1, 3, 8, 5, -8, 0, 6, 3, 1, 22, 14, -3, -4, 13, 7, 10, -13, 2, 5, 2, 13, -3, -24, 1, -9, 6, 11, 10, -4, -3, 3, 8, 3, -9, 3, -13, 8, 3, -4, 3, 6, -1, 2, -1, 8, -10, -3, 2, -3, -2, -22, -2, 1, -4, -6, 9, 8, -17, -12  <24>
19, -7, 5, -2, -19, -18, -7, 13, 8, -14, -17, -7, -14, -2, -4, -8, 1, 6, 6, 15, -8, -14, 41, -17, -18, -2, 23, -5, 4, -15, -7, 7, 6, 12, 7, -13, -2, 31, -2, -11, 3, -4, 0, -14, 4, -2, -31, -5, 3, -16, -8, 2, 2, -6, -9, -3, 28, -8, -12  <20>
1, 5, 40, 55, -18, -19, 14, -3, -44, -68, 53, 24, -10, 32, 2, -67, 84, -15, 34, 13, 19, -26, -69, 1, 15, 24, -127, -45, -6, -77, -17, -2, -3, -10, 17, 61, -24, -42, 35, 34, 60, -14, -7, 64, -13, 18, -74, 22, 0, -82, -48, 2, 17, -22, -2, -14, -57, -65, -38  <24>
-5, 5, 38, 1, 10, 11, -2, 23, 51, -37, 71, 2, -29, -4, -13, -19, -17, -1, 6, -25, -13, 6, -7, 1, -20, 67, -3, 82, 9, -1, 7, 14, 1, -14, 1, -18, -14, 42, -15, 29, -21, 3, 5, -20, -10, -13, -54, -3, -15, 25, 25, 13, -5, 6, 10, 12, 81, -2, -3  <24>
8, 3, 3, 5, -2, -9, 3, 3, 12, 15, -2, -4, 7, -6, -7, -2, 1, -14, -12, -7, 6, -19, -4, -1, -7, -10, 17, 2, -4, -9, 0, 13, 3, 8, 2, 10, 11, 12, -7, -5, -13, 4, 2, -10, -1, -2, -18, -1, 1, 2, 0, 4, 0, -4, -11, -5, -16, 1, -3  <20>
-5, 10, 28, -4, 9, 15, -3, 20, 70, -28, 77, -2, -44, -7, -7, -11, -20, 3, 11, -8, -17, 14, -4, 7, -13, 73, -6, 101, 13, -16, 7, 16, -2, -28, 1, -11, -10, 25, -14, 49, -45, -1, 3, -45, -10, -20, -60, -1, -12, 41, 15, 16, 1, 10, 8, 8, 85, -30, -14  <24>
18, -1, -1, -2, -19, -20, -15, 21, 5, -24, 0, -7, -16, 9, 5, -10, 6, 7, 6, 13, -7, -20, 39, -16, -24, 25, 36, 21, 3, -18, -6, 13, 4, 0, 9, -37, 10, 34, 1, -8, -1, -4, -6, -17, -1, -8, -37, 1, 2, -2, -6, 0, 9, -11, -11, -9, 27, -25, -22  <20>
-12, 9, 47, 0, 18, 2, -5, 21, 34, -39, 55, -2, -20, 1, -20, -5, -16, -3, 5, -40, -18, 6, 2, -5, -26, 55, 5, 61, 6, -17, 10, 22, -7, 0, 0, -44, -16, 33, -19, -9, 18, -9, 3, -11, -13, -11, -38, -11, -15, 55, 33, 9, -13, 3, 8, 17, 89, 24, -8  <20>
6, 5, 42, 65, 6, -22, 15, 9, -60, -77, 51, 30, 13, 40, -4, -68, 77, 0, 44, 27, 4, -30, -83, -13, -6, 27, -122, -54, -7, -88, -14, -16, 0, -3, 18, 79, -2, -55, 30, 22, 50, -14, -6, 52, -8, 18, -71, 15, -6, -66, -68, 10, 10, -24, -1, -6, -66, -75, -32  <20>
5, -3, 14, 8, -6, -2, 8, 1, -23, 13, 7, -2, 1, 9, 4, 2, -15, 16, 15, 3, 10, -7, -8, -2, -7, 1, 12, 4, 6, 0, 2, 1, 7, -2, 1, -3, -15, 3, -5, 5, 4, -1, 5, -6, 17, -4, -4, -6, -1, -18, 8, -4, 1, -1, -6, 20, 7, -9, -5  <24>
10, -6, 28, 24, 20, 5, 15, 23, 108, -87, -9, -4, 11, 13, 31, 21, -23, 35, -13, 7, -16, 12, 36, -8, 15, 26, 19, 41, 27, -29, 5, -23, 3, -3, 1, 112, 20, -118, 11, 41, 37, -9, -12, 17, 10, -21, 49, 66, -9, -25, -36, -11, -14, -5, 15, -24, -2, -34, -29  <24>
-3, 4, 35, 0, 10, 11, 0, 22, 57, -34, 58, 1, -32, -5, -12, -30, -13, 0, 13, -16, -10, 10, -17, 3, -16, 64, -6, 79, 10, 3, 5, 14, 2, -15, 4, -11, -16, 30, -16, 36, -25, 4, 7, -23, -7, -15, -83, -3, -13, 29, 30, 13, -5, 8, 6, 9, 74, -5, 0  <24>
5, 2, 21, 2, -26, 28, 2, -3, 100, -57, -9, -3, 24, 18, 48, 45, -54, 26, 16, 12, -17, 36, -50, 3, -17, 19, 33, 66, 21, -56, -5, -33, 1, 8, 1, 14, 21, -81, 22, 18, 15, -30, -6, 27, 16, -16, 72, 55, -9, -40, -36, -5, -12, -4, -7, -17, -55, -36, -36  <24>
8, -5, 33, 26, 24, 10, 18, 16, 116, -79, -20, -4, 22, 6, 30, 14, -23, 37, -8, 1, -12, 8, 24, -4, 17, 11, 27, 30, 26, -26, 1, -21, 6, 3, 0, 100, 8, -110, 8, 33, 35, -11, -7, 20, 21, -15, 54, 56, -8, -45, -29, -15, -14, -4, 11, -21, -26, -24, -26  <24>

-6, -13, 13, 10, -20, 23, 1, -4, 17, -19, 33, 2, 6, 12, -26, 1, -1, -4, -45, 9, -1, -25, 5, -23, -2, 10, 51, -37, 3, 39, 10, 2, -8, -17, 22, 2, 4, 26, -12, 6, 1, 26, 11  <91>
-21, -8, -14, 4, -6, 18, 4, 2, 13, -31, 16, 13, -3, 25, -36, 2, -6, 12, -38, 2, 5, 9, 2, -8, -10, 10, 27, -28, 7, 13, 2, -3, -5, 35, 17, -9, 17, 14, -12, 21, -19, 17, 20  <83>
-10, -19, -8, 6, -16, 21, -10, -6, 6, -22, 53, 16, -1, 10, -24, 4, 0, 30, -37, 2, -1, -5, 6, -27, -7, 1, 29, -22, 6, 23, 5, 5, -23, 46, 10, 4, 37, 15, -12, 16, -40, 25, 13  <91>
-7, -6, -5, -1, -22, 23, 1, -7, 15, -28, 28, 24, -9, 18, -34, 3, -2, 9, -52, 1, 2, 0, 16, -21, -13, -2, 35, -32, 7, 2, 3, 4, -17, 55, 17, -16, 25, 14, -3, 13, -32, 18, 13  <91>
-29, -15, -5, 24, -10, 7, 8, -6, 5, -27, 20, 19, -4, 15, -36, 5, -13, 15, -39, 6, -3, 1, 0, -37, -6, 1, 29, -28, 4, 53, 5, 1, -17, 44, 8, 9, 40, 6, 1, 24, -16, 11, 10  <83>
-25, -16, -12, -6, 5, 13, -1, 0, 9, -11, 32, 12, -4, 4, -27, 2, -6, 20, -19, 1, 7, 11, -1, 4, -5, 5, 39, -18, 1, 21, 1, -5, 4, 11, 5, -4, 23, 14, -16, 15, -22, 19, 5  <83>
-18, -21, -5, 12, -13, 15, -4, -5, 9, -20, 64, 9, 2, 4, -31, 1, -6, 27, -28, 6, -7, -5, -15, -26, 1, 1, 33, -31, 7, 15, 11, 4, -23, -31, 7, 11, 33, 14, -5, 13, -14, 17, 9  <91>
-23, -12, -10, 12, -16, 20, 13, -10, 18, -45, 23, 17, -5, 27, -50, 6, -18, 13, -58, 8, 3, 9, 6, -29, -15, 5, 52, -41, 10, 41, 6, -1, -13, 67, 20, -7, 31, 18, -1, 22, -2, 20, 30  <83>
4, -10, 8, 0, -24, 22, 7, -6, 16, -28, 34, 7, -5, 25, -28, 4, 7, 8, -56, 7, -1, -13, 14, -31, -13, -4, 48, -34, 10, 45, 6, 3, 0, 109, 30, -9, 11, 23, -2, 29, -14, 21, 19  <91>
0, -13, -15, -5, -20, 23, -6, -1, 11, -25, 47, 2, -6, 42, -35, 8, -8, 11, -55, -2, -1, -4, -8, -19, -13, 4, 42, -38, 10, 50, 6, 7, -5, 53, 22, -11, 28, 20, -6, 26, -40, 28, 26  <83>
-32, -13, -13, 3, -9, 10, 2, 2, 11, -33, 19, 19, -4, 22, -40, 4, -18, 14, -41, 2, 1, 9, 3, -16, -5, 2, 47, -27, 7, 47, 7, 5, -16, 5, 3, 0, 18, 14, -15, 21, -5, 20, 12  <83>
10, -12, -3, -7, -25, 15, 7, -8, 16, -34, 32, 16, -2, 26, -49, 9, -4, 16, -70, 7, -2, -5, 6, -32, -16, 2, 48, -34, 12, 50, 11, 6, -9, 83, 25, -6, 26, 16, 7, 25, -16, 14, 24  <91>
-31, -12, -33, 30, -3, 15, 5, -14, 17, -23, 19, 15, -15, -7, -35, -3, -13, 37, -39, 6, 10, 18, -2, -6, -21, 0, 31, -9, 5, 16, 1, -11, -15, 127, 1, -8, 66, -4, -5, 32, -12, 6, 12  <83>
-24, -10, -25, 5, -10, 11, 11, -7, 19, -39, 32, 20, -7, 23, -45, 3, -7, 27, -68, 5, 2, 17, 4, -29, -15, 2, 48, -31, 9, 36, 4, 1, -11, 69, 26, -4, 42, 11, -2, 30, -18, 21, 27  <83>
-15, -17, -2, 6, -14, 27, 14, -6, 24, -41, 30, 21, 0, 21, -50, 4, -2, 15, -56, 11, 2, 0, 4, -23, -13, 4, 89, -45, 5, 14, 9, -4, -7, 73, 32, -11, 24, 22, -1, 23, -6, 24, 21  <91>
-7, -12, -17, 13, -4, 15, 1, -9, 13, -1, 31, 12, -10, 10, -8, -1, 15, 28, -45, 1, 2, 7, -3, -15, -7, -1, 27, -11, 6, 38, 3, -3, -4, 66, 6, -5, 41, 10, 9, 12, -47, 11, 8  <91>
-32, -20, -2, 14, -6, 15, 14, 1, 17, -43, 26, 16, -3, 28, -48, 8, -16, 9, -41, 11, -3, 1, -5, -22, -17, 9, 69, -36, 7, 23, 10, 2, -9, 34, 24, 5, 28, 20, 1, 22, 5, 28, 36  <83>
-16, -14, -11, -9, 13, 10, -2, 12, 11, -19, 26, 0, 5, 16, -17, 4, -17, 17, -2, 1, 5, 12, -8, 19, 4, 13, 48, -15, -2, 13, 0, -5, 2, -28, 5, -2, 8, 12, -20, 19, -12, 20, 11  <91>
-20, -10, -7, 2, -22, 30, 2, -4, 15, -40, 38, 16, -2, 28, -43, 7, -1, 4, -55, 4, 0, -4, 11, -29, -18, 3, 46, -38, 11, 60, 2, 6, -16, 80, 17, -10, 25, 21, -24, 31, -18, 19, 28  <91>
-20, -9, -5, 23, -6, -1, 11, -2, 9, -29, 11, 20, 1, 17, -43, 4, -17, 17, -25, 9, -4, 12, 1, -24, 2, 3, 36, -33, 0, 13, 8, 4, -22, 17, 7, 11, 22, 3, -6, 17, 22, 14, 21  <83>
-5, -10, 0, 8, -22, 22, -5, -10, 11, -21, 32, 20, -14, 4, -16, 4, 6, 17, -77, 1, 6, -10, 6, -23, -12, -5, 44, -26, 8, 9, 5, 4, -15, 77, 17, -10, 27, 16, 0, 19, -34, 15, 8  <91>
-20, -2, -3, 15, -17, 15, 7, -8, 12, -28, 10, 12, -4, 14, -44, 1, -10, 8, -33, 4, 4, 7, -3, -14, -11, -2, 30, -28, 3, 24, -2, 0, -24, 67, 13, -11, 14, 5, -3, 21, -6, 15, 13  <91>
-36, -2, -33, 45, -33, 29, 5, -22, 16, -43, 18, 32, -16, 22, -52, 5, -5, 18, -73, 2, 13, 21, 16, -33, -35, -7, 31, -33, 16, 59, -3, 0, -26, 127, 11, -22, 61, 6, 0, 41, -25, 10, 27  <83>
-16, -16, -8, -2, -13, 26, 5, -8, 20, -30, 45, 8, -22, 5, -45, 3, -6, 24, -57, 5, 5, -8, 3, -16, -13, 0, 56, -27, 8, 74, 4, -3, -9, 86, 18, -13, 35, 17, 2, 31, -33, 23, 21  <91>
-3, -12, -8, -1, -11, 17, -8, -6, 3, -14, 34, 7, 10, -1, -14, -3, 5, 11, -15, 2, 3, -9, -6, -3, -3, -5, 16, -8, 5, 48, 3, -3, -4, 38, 10, -3, 27, 9, 3, 14, -33, 11, 2  <91>
